[128 = 0]

[114 120 131 127 128 133 122 114 141 106 144 142 122 138 131 129 125 133
 132 135 128 124 132 127 117 131 135 131 131 132 117 134 129 128 148 151
 121 126 128 119 127 135 136 160 128 125 142 119 125 130 133  97 126 189
 126 116 133 126 153  71 119 122 135 125 117  94 148 126] | mz.Lj
[117 117 128 134 127 132 120 122 136 108 136 141 126 140 137 125 146 130
 138 133 127 125 133 127 117 120 140 136 128 132 125 133 126 125 149 165
 118 126 129 116 125 145 143 164 116 127 141 118 129 129 135 124 125 199
 116 121 128 124 129  46 121 123 134 125 119 107 176 129] | rm.Mf
[115 118 133 126 125 130 124 122 132 105 138 144 125 131 134 125 120 138
 123 135 133 123 131 119 119 140 128 134 127 123 124 139 129 127 139 142
 124 107 127 119 132 143 113 150 113 127 136 125 124 132 134 116 122 202
 121 115 125 131 147  74 121 124 129 114 110 115 141 129] | jr.zj
[113 119 136 176 123 152 116 137 113 120 140 120 132 147 160 113 121 128
 165 148 105 118 126 134 104   4 125 148 132 129  90 141 131 131 132 149
 135 101 138 103 140 167 119 159 109 115 131 129 161 131 127 179 107 252
  75 142 147 139 139   4 124 119 115 104 114  98 182 137] | rm.Mf
[117 119 138 121 129 129 123 120 143 118 132 136 125 139 127 130 138 131
 134 130 132 127 129 126 123 143 134 132 127 130 126 132 129 129 150 155
 120 124 128 120 120 142 139 157 125 128 143 119 123 128 132 119 128 160
 128 117 128 121 134  65 121 123 132 132 123 112 163 126] | rm.Mf
[116 114 130 128 121 129 125 110 141 103 137 143 136 143 137 124 147 136
 132 136 129 123 131 122 114 136 142 146 131 119 120 139 127 126 145 166
 120 112 134 120 125 152 131 164 130 130 141 115 131 130 132  99 123 225
 120 120 126 125 144  51 125 119 133 117 114 102 174 125] | rm.hz
[128 133 129 143 124 147 121 137 121 105 134 138 124 134 139 123 122 141
 125 145 122 129 128 127 117  96 138 133 131 132 113 135 126 130 126 129
 118 124 124 122 145 140 117 149 119 120 130 116 132 133 129 129 120 174
 112 134 123 138 131  91 126 128 132 117 117 123 128 125] | rq.bb
[133 124 131 121 126 140 117 122 124 101 126 143 111 134 131 123 144 141
 123 146 132 135 128 129 120 142 135 135 132 128 121 128 130 123 132 131
 118 132 132 125 133 148 124 150 128 126 134 114 123 136 134 129 120 155
 116 122 113 140 139  73 122 125 137 122 117 134 143 122] | rq.qs
[127 121 123 135 128 143 124 115 140  89 131 148 138 139 141 128 140 143
 111 146 135 126 130 120 107 137 151 134 137 124 123 136 127 124 125 150
 113 112 128 121 141 145 120 158 123 128 134 111 130 138 135  94 121 226
 116 125 119 132 126 117 126 121 136 111 113 117 152 124] | rq.bb
[119 116 131 120 125 137 124 102 134 105 137 146 121 134 133 127 132 133
 128 134 135 122 131 126 117 137 132 132 133 126 119 137 128 128 147 155
 123 116 131 123 125 143 132 154 129 129 141 122 129 130 141 102 132 204
 123 109 124 132 155  74 117 123 132 119 116 101 155 121] | mz.Lf
[127 128 127 131 133 142 119 125 134 102 132 139 126 137 132 130 139 145
 121 146 132 130 132 122 117 137 143 133 131 131 120 134 127 127 133 142
 114 120 128 124 136 146 119 154 125 125 135 106 126 133 133 109 123 189
 113 124 117 134 137  86 124 123 136 118 114 125 143 121] | rq.qs
[116 124 127 129 124 137 124 125 140 102 145 144 124 135 133 131 114 140
 123 140 128 125 130 123 115 139 140 132 128 132 122 137 127 129 140 141
 123 112 127 116 132 135 125 160 122 128 140 117 121 130 133  92 125 191
 128 117 130 128 151  91 119 123 133 121 113 106 136 126] | jr.cm
[116 121 131 134 125 138 124 120 134 106 136 143 129 138 139 123 116 137
 125 138 135 123 134 125 110 121 132 145 131 128 120 137 121 126 138 143
 127 106 131 117 132 140 116 155 118 124 137 121 135 132 131  99 124 221
 118 119 128 131 149  87 123 123 130 113 121 101 139 130] | jr.zj
[119 120 131 128 124 136 125 118 139  94 139 144 125 136 138 129 122 140
 121 140 135 125 133 123 116 140 136 133 131 120 121 135 131 127 141 145
 118 108 125 121 137 143 120 158 119 128 140 117 129 136 134 100 127 211
 122 120 125 129 138  91 121 123 135 116 114 108 137 123] | jr.zj
[129 126 124 131 126 143 124 117 133 101 129 144 128 130 136 129 132 141
 112 141 137 132 128 119 120 144 141 135 133 124 128 133 128 126 129 139
 115 122 128 129 130 141 120 144 123 119 150 116 122 134 131 113 128 184
 118 124 116 131 123 123 128 123 139 117 116 128 135 122] | rq.qs
[111 114 132 123 128 132 123 105 137 100 143 148 124 140 137 124 130 133
 133 134 132 120 136 121 111 128 134 138 131 128 118 143 133 122 149 163
 122 103 131 118 121 154 123 163 126 128 143 121 132 132 134  94 129 243
 116 111 129 125 164  38 120 123 125 109 113  94 163 129] | mz.Lf
[128 126 126 147 130 147 120 124 131  97 132 140 135 131 142 123 135 141
 121 148 129 130 128 126 115 106 146 135 129 127 114 134 125 127 122 143
 117 116 130 122 143 148 116 156 119 123 133 112 132 136 132 121 113 209
 109 137 119 141 125  87 128 124 135 114 116 126 144 125] | rq.qs
[128 121 130 131 126 142 123 120 130  97 129 145 123 136 139 120 148 145
 122 145 133 128 130 121 118 132 143 139 133 123 120 134 128 127 129 146
 114 124 129 124 136 154 106 154 126 123 135 113 130 139 137 124 125 200
 111 127 109 138 131  68 126 123 134 117 114 133 156 124] | rq.qs
[114 118 128 134 129 126 129 104 146 105 137 143 133 140 141 119 145 130
 133 134 128 126 129 125 114 135 146 130 130 129 126 136 128 125 148 167
 121 122 133 117 127 147 144 164 123 128 140 114 130 133 131 105 125 210
 122 118 130 117 128  73 121 120 135 119 119  98 174 126] | rm.Mf
[112 118 127 134 124 129 125 110 148 104 135 141 139 144 139 128 139 132
 130 133 128 121 131 126 113 128 147 133 128 124 130 137 126 127 145 168
 116 122 131 118 128 145 144 161 126 123 143 116 126 129 131 108 128 213
 125 121 134 115 121  83 123 121 131 120 122  97 172 125] | rm.Mf
[112 118 128 135 125 131 129 113 141 108 133 143 130 137 139 129 118 134
 128 131 132 122 133 126 113 127 143 134 126 127 125 136 127 127 152 153
 122 113 129 118 130 139 131 153 121 131 143 121 128 130 129 108 129 210
 126 116 132 118 140  95 122 123 132 120 116  95 148 130] | mz.Lj
[118 111 132 121 126 135 127 113 138  90 135 153 118 136 138 123 137 150
 120 144 139 124 132 117 115 162 139 139 132 125 122 142 133 128 149 161
 106 104 128 118 124 150 114 169 120 125 142 110 126 138 137 100 128 238
 121 111 112 133 155  38 119 121 136 112 108 113 159 126] | jr.zj
[114 113 129 120 124 134 129 110 136 100 136 148 126 138 140 126 124 141
 122 134 137 124 133 119 114 148 132 135 129 123 124 141 131 128 146 156
 119  99 127 118 124 151 116 163 119 128 140 115 126 134 135  98 128 233
 125 111 126 129 151  66 121 120 133 113 113 108 147 129] | mz.Lj
[125 123 128 127 128 139 122 124 132 101 130 146 115 133 134 126 133 148
 117 144 133 132 138 121 121 142 134 136 134 132 121 134 128 126 134 137
 116 120 128 123 135 147 113 147 124 126 132 112 125 133 133 111 124 176
 121 128 118 138 136  89 127 126 133 120 119 131 132 117] | rq.bb
[113 118 129 127 126 132 128 110 142 106 139 149 130 137 135 128 119 136
 124 136 147 123 134 123 115 141 137 132 129 125 123 139 129 129 148 155
 124 108 131 119 126 141 129 156 120 128 142 119 128 129 134 101 129 215
 124 113 131 124 147  89 120 123 134 117 112  94 148 130] | mz.Lj
